Here is a tiny trained network, its code and every weight. The questions are about switching its units off for an input and a class, where a switched-off unit gives its printed mean instead of its output.

import numpy as np


def w(rows, s, z=0):
    codes = np.array(rows[::2]) - 128.0
    scale = np.full(codes.shape[1], s)
    scale[-1] = z or s
    return codes * scale


def norm(h):
    return h / np.sqrt((h * h).mean(-1, keepdims=True) + 1e-5)


def f(y):
    return y / 2 * (1 + np.tanh(0.7978845608 * (y + 0.044715 * y**3)))


def log_softmax(a):
    a = a - a.max(-1, keepdims=True)
    return a - np.log(np.exp(a).sum(-1, keepdims=True))


def net(x, mask):
    res = np.array(x, float).reshape(1, 4) / 4 @ E
    u = 0
    for l in range(2):
        y = f(norm(res) @ A[l][:, :-1].T + A[l][:, -1])
        res = res + np.where(mask[u : u + 9], y, B[l][:, -1]) @ B[l][:, :-1]
        u += 9
    return log_softmax(norm(res)[-1] @ U[:, :-1].T + U[:, -1])


A, B = {}, {}
E = w([
[198,58,128,124,89,91,131,235,171,70,147],'x0',
[130,93,126,195,165,131,237,170,74,207,155],'x1',
[190,154,122,193,122,246,171,79,136,7,157],'x2',
[118,129,126,136,129,133,123,134,126,123,130],'x3',
],0.0017)
A[0] = w([
[117,96,178,183,167,141,254,171,86,196,139,84],'L0N0',
[75,161,148,139,134,162,111,49,68,183,91,4],'L0N1',
[189,57,206,143,62,118,113,206,127,79,132,33],'L0N2',
[81,111,94,74,161,23,82,152,121,211,122,45],'L0N3',
[117,158,175,64,94,131,61,110,201,88,83,40],'L0N4',
[69,184,183,142,139,172,113,43,37,189,79,75],'L0N5',
[129,124,124,117,127,117,118,140,112,135,127,85],'L0N6',
[126,123,125,114,134,119,128,141,127,134,119,83],'L0N7',
[116,158,175,61,96,129,68,110,197,89,82,52],'L0N8',
],0.0027,0.002)
B[0] = w([
[199,99,37,194,123,87,13,91,53,147,184,254],'L0N0',
[137,135,92,79,170,85,169,143,211,84,172,147],'L0N1',
[94,176,109,112,223,98,166,103,163,119,158,173],'L0N2',
[118,137,207,139,72,253,151,140,119,137,79,241],'L0N3',
[149,93,84,193,151,97,103,112,53,146,168,156],'L0N4',
[110,174,73,87,193,92,194,112,210,106,177,213],'L0N5',
[135,111,129,116,112,102,111,137,140,118,128,110],'L0N6',
[131,105,126,119,116,112,108,137,138,116,130,109],'L0N7',
[158,100,84,189,144,101,100,109,64,152,169,156],'L0N8',
],0.0031,0.0018)
A[1] = w([
[143,109,163,111,104,143,102,133,162,95,114,40],'L1N0',
[176,66,143,129,105,84,140,222,154,93,137,58],'L1N1',
[102,125,68,96,150,44,89,149,109,187,145,110],'L1N2',
[178,150,104,177,137,243,177,93,129,50,153,125],'L1N3',
[168,77,145,127,117,85,144,214,172,90,134,5],'L1N4',
[152,95,152,128,81,128,104,149,141,92,124,37],'L1N5',
[169,77,145,128,113,85,145,216,168,90,137,2],'L1N6',
[83,119,178,68,100,89,117,165,118,193,61,71],'L1N7',
[119,152,138,71,106,112,3,71,157,65,100,46],'L1N8',
],0.0031,0.0013)
B[1] = w([
[89,141,134,150,142,166,162,104,100,254,126,111],'L1N0',
[79,207,88,97,186,117,152,34,149,123,148,167],'L1N1',
[169,122,150,146,88,181,110,132,139,4,115,179],'L1N2',
[69,92,217,59,64,104,87,205,145,173,43,254],'L1N3',
[67,199,96,108,171,141,158,34,139,165,137,142],'L1N4',
[96,154,128,144,141,165,145,87,96,204,126,122],'L1N5',
[78,186,97,106,174,144,146,50,137,159,136,143],'L1N6',
[156,117,188,140,92,194,142,135,166,14,100,187],'L1N7',
[192,66,65,238,177,104,235,191,36,251,202,159],'L1N8',
],0.003,0.0024)
U = w([
[111,104,255,104,56,176,115,178,142,122,49,254],'0',
[201,87,47,219,138,97,92,125,21,153,183,69],'1',
[80,212,86,70,210,106,191,70,209,111,154,36],'2',
],0.0073,0.00075)

Each question gives the input, the list of numbers given to net, and the class t.
The units are the neurons (one row each of A and B). Each row of codes is followed by its name. A weight is (code - 128) times the scale printed after its matrix; where a second scale follows, it is the last column's (A, B and U).
mask holds one flag per neuron, layer by layer. A switched-off neuron (its flag False) gives its mean, the last column of its row in B, instead of its output. The means were averaged over made-up inputs and are rounded, as every weight is.
A unit's drop is (log p(t) with every unit on - log p(t) with that unit switched off) / (log p(t) with every unit on - log p(t) with every unit switched off).
most important unit: the unit with the biggest drop
top k neurons: the k neurons with the biggest drops, biggest first
k most important neurons of layer l: the k neurons of layer l with the biggest drops, biggest first
drop when u is switched off: that unit's drop, to one decimal
input [-6,3,-7,-7], class 0: most important unit -> L0N3
input [-1,6,-6,6], class 0: 3 most important neurons of layer 1 -> [L1N8 L1N7 L1N2]
input [7,-6,5,-7], class 2: 3 most important neurons of layer 1 -> [L1N1 L1N4 L1N6]
input [3,4,4,0], class 0: top 2 neurons -> [L1N3 L0N4]
input [8,-6,3,-1], class 2: 2 most important neurons of layer 0 -> [L0N0 L0N2]
input [7,-1,6,0], class 2: top 2 neurons -> [L0N3 L1N1]
input [7,-5,-4,2], class 2: top 2 neurons -> [L0N0 L1N1]
input [7,-1,-6,-6], class 2: top 2 neurons -> [L1N1 L1N4]
input [-5,-7,6,0], class 1: top 3 neurons -> [L1N8 L0N3 L1N7]
input [-6,-8,-6,2], class 1: top 2 neurons -> [L1N8 L1N3]
input [-5,2,5,4], class 0: top 3 neurons -> [L1N3 L0N2 L1N1]
input [7,-5,1,4], class 2: top 2 neurons -> [L0N0 L1N1]
input [-8,-8,-4,3], class 1: 2 most important neurons of layer 1 -> [L1N8 L1N1]
input [8,-2,6,-2], class 2: top neuron -> [L0N3]
input [4,1,-3,4], class 2: 2 most important neurons of layer 1 -> [L1N1 L1N3]
input [0,-4,1,-7], class 1: drop when L0N7 is switched off -> 0.0
input [7,-7,-2,1], class 1: drop when L0N4 is switched off -> 0.2
input [-1,7,7,8], class 0: drop when L0N8 is switched off -> 0.4
